Here is a tiny trained network, its code and every weight. The questions are about switching its units off for an input and a class, where a switched-off unit gives its printed mean instead of its output.

import numpy as np


def w(rows, s, z=0):
    codes = np.array(rows[::2]) - 128.0
    scale = np.full(codes.shape[1], s)
    scale[-1] = z or s
    return codes * scale


def f(y):
    return np.maximum(y, 0)


def log_softmax(a):
    a = a - a.max(-1, keepdims=True)
    return a - np.log(np.exp(a).sum(-1, keepdims=True))


def net(x, mask):
    res = np.array(x, float).reshape(1, 7) / 4 @ E
    y = f(res @ A[0][:, :-1].T + A[0][:, -1])
    res = res + np.where(mask, y, B[0][:, -1]) @ B[0][:, :-1]
    return log_softmax(res[-1] @ U[:, :-1].T + U[:, -1])


A, B = {}, {}
E = w([
[74,117,136,106,12,214,176],'x0',
[37,216,71,102,181,196,192],'x1',
[92,80,182,115,166,155,168],'x2',
[85,114,195,119,188,79,210],'x3',
[164,66,127,2,138,97,169],'x4',
[103,134,106,132,86,22,154],'x5',
[112,180,199,85,156,101,119],'x6',
],0.01)
A[0] = w([
[194,98,65,127,74,160,97,130],'neuron 1',
[136,54,76,120,201,56,153,188],'neuron 2',
[129,81,175,150,135,60,129,119],'neuron 3',
[155,177,147,59,114,79,159,168],'neuron 4',
[6,154,89,123,97,202,196,219],'neuron 5',
[149,79,103,216,162,104,101,229],'neuron 6',
[160,103,201,109,23,114,138,196],'neuron 7',
[94,189,110,164,61,142,166,115],'neuron 8',
[202,42,141,106,64,97,124,226],'neuron 9',
[133,135,119,109,179,201,169,253],'neuron 10',
[111,103,152,82,180,216,231,119],'neuron 11',
[145,166,111,120,122,147,82,167],'neuron 12',
[121,193,144,66,167,147,170,163],'neuron 13',
[142,169,150,187,169,179,51,167],'neuron 14',
[132,97,110,80,131,133,134,102],'neuron 15',
[138,135,194,72,128,44,161,212],'neuron 16',
[118,150,108,156,56,141,124,209],'neuron 17',
[148,149,146,183,208,99,73,161],'neuron 18',
[199,105,156,130,86,156,78,110],'neuron 19',
[144,148,119,145,76,146,62,118],'neuron 20',
],0.011,0.004)
B[0] = w([
[197,113,84,101,49,141,99,195],'neuron 1',
[168,130,130,96,126,73,201,196],'neuron 2',
[118,58,203,186,187,105,179,173],'neuron 3',
[66,134,65,98,157,54,82,186],'neuron 4',
[65,173,110,164,41,167,178,253],'neuron 5',
[197,166,165,170,114,155,157,190],'neuron 6',
[88,40,110,151,140,159,92,199],'neuron 7',
[93,134,56,178,107,110,148,186],'neuron 8',
[148,22,128,93,152,137,119,212],'neuron 9',
[124,185,158,90,103,177,118,209],'neuron 10',
[90,131,254,39,52,155,142,227],'neuron 11',
[132,154,85,143,131,135,71,171],'neuron 12',
[57,171,159,83,129,102,98,211],'neuron 13',
[142,168,125,157,174,198,114,202],'neuron 14',
[117,113,106,66,146,110,160,155],'neuron 15',
[60,99,112,103,225,66,114,207],'neuron 16',
[139,95,64,174,71,155,122,187],'neuron 17',
[161,194,177,161,206,129,153,200],'neuron 18',
[147,91,107,127,103,167,81,185],'neuron 19',
[149,154,145,175,93,135,63,183],'neuron 20',
],0.0089,0.016)
U = w([
[72,140,51,194,47,174,172,201],'0',
[67,165,70,62,167,51,92,23],'1',
[87,2,131,113,166,139,138,3],'2',
[154,107,156,148,167,75,214,176],'3',
[59,131,187,44,85,187,175,192],'4',
[169,187,121,181,167,191,80,217],'5',
[208,78,69,27,106,145,175,109],'6',
[199,65,105,135,58,170,48,97],'7',
],0.01,0.0016)

Each question gives the input, the list of numbers given to net, and the class t.
The units are the neurons (one row each of A and B). Each row of codes is followed by its name. A weight is (code - 128) times the scale printed after its matrix; where a second scale follows, it is the last column's (A, B and U).
mask holds one flag per neuron, in row order. A switched-off neuron (its flag False) gives its mean, the last column of its row in B, instead of its output. The means were averaged over made-up inputs and are rounded, as every weight is.
A unit's drop is (log p(t) with every unit on - log p(t) with that unit switched off) / (log p(t) with every unit on - log p(t) with every unit switched off).
The circuit of an input: a set's keep is (log p(t) with only the set's units on - log p(t) with every unit switched off) / (log p(t) with every unit on - log p(t) with every unit switched off). Starting from the 12 units with the biggest drops (on a tie, the unit counted first), units are removed one at a time, each time the one whose removal leaves the highest keep (on an exact tie, the one counted first), for as long as the keep stays at least 0.8.
units of the circuit, in order: the units of the circuit, biggest drop first
unit that matters most: the unit with the biggest drop
top k neurons: the k neurons with the biggest drops, biggest first
drop when u is switched off: that unit's drop, to one decimal
input [-5,-7,4,-2,-5,-7,-4], class 5: unit that matters most	neuron 18
input [0,-1,2,-4,-8,4,0], class 5: units of the circuit, in order	[neuron 5; neuron 14]
input [-3,-1,-2,6,3,-7,-3], class 3: units of the circuit, in order	[neuron 5; neuron 2; neuron 7]
input [1,2,-8,-2,8,7,0], class 1: top 2 neurons	[neuron 4; neuron 16]
input [-4,-4,-2,-7,-3,2,4], class 5: top 2 neurons	[neuron 18; neuron 14]
input [-4,-7,-7,-7,-5,-2,7], class 5: top 2 neurons	[neuron 18; neuron 14]
input [-7,-8,0,6,4,-4,3], class 3: top 3 neurons	[neuron 2; neuron 18; neuron 6]
input [5,-4,4,7,8,-2,8], class 2: top 2 neurons	[neuron 16; neuron 7]
input [-2,-4,4,6,2,2,1], class 2: top 2 neurons	[neuron 16; neuron 9]
input [-3,-7,8,-4,7,-1,-8], class 6: top 3 neurons	[neuron 1; neuron 2; neuron 6]
input [-7,-8,-8,8,3,-2,-4], class 3: drop when neuron 2 is switched off	0.2
input [-8,-6,-8,-2,-4,6,0], class 5: drop when neuron 18 is switched off	1.0
input [-1,-3,6,5,-4,-1,-5], class 3: drop when neuron 16 is switched off	0.0
input [-6,-1,0,-7,2,-1,3], class 5: units of the circuit, in order	[neuron 18]
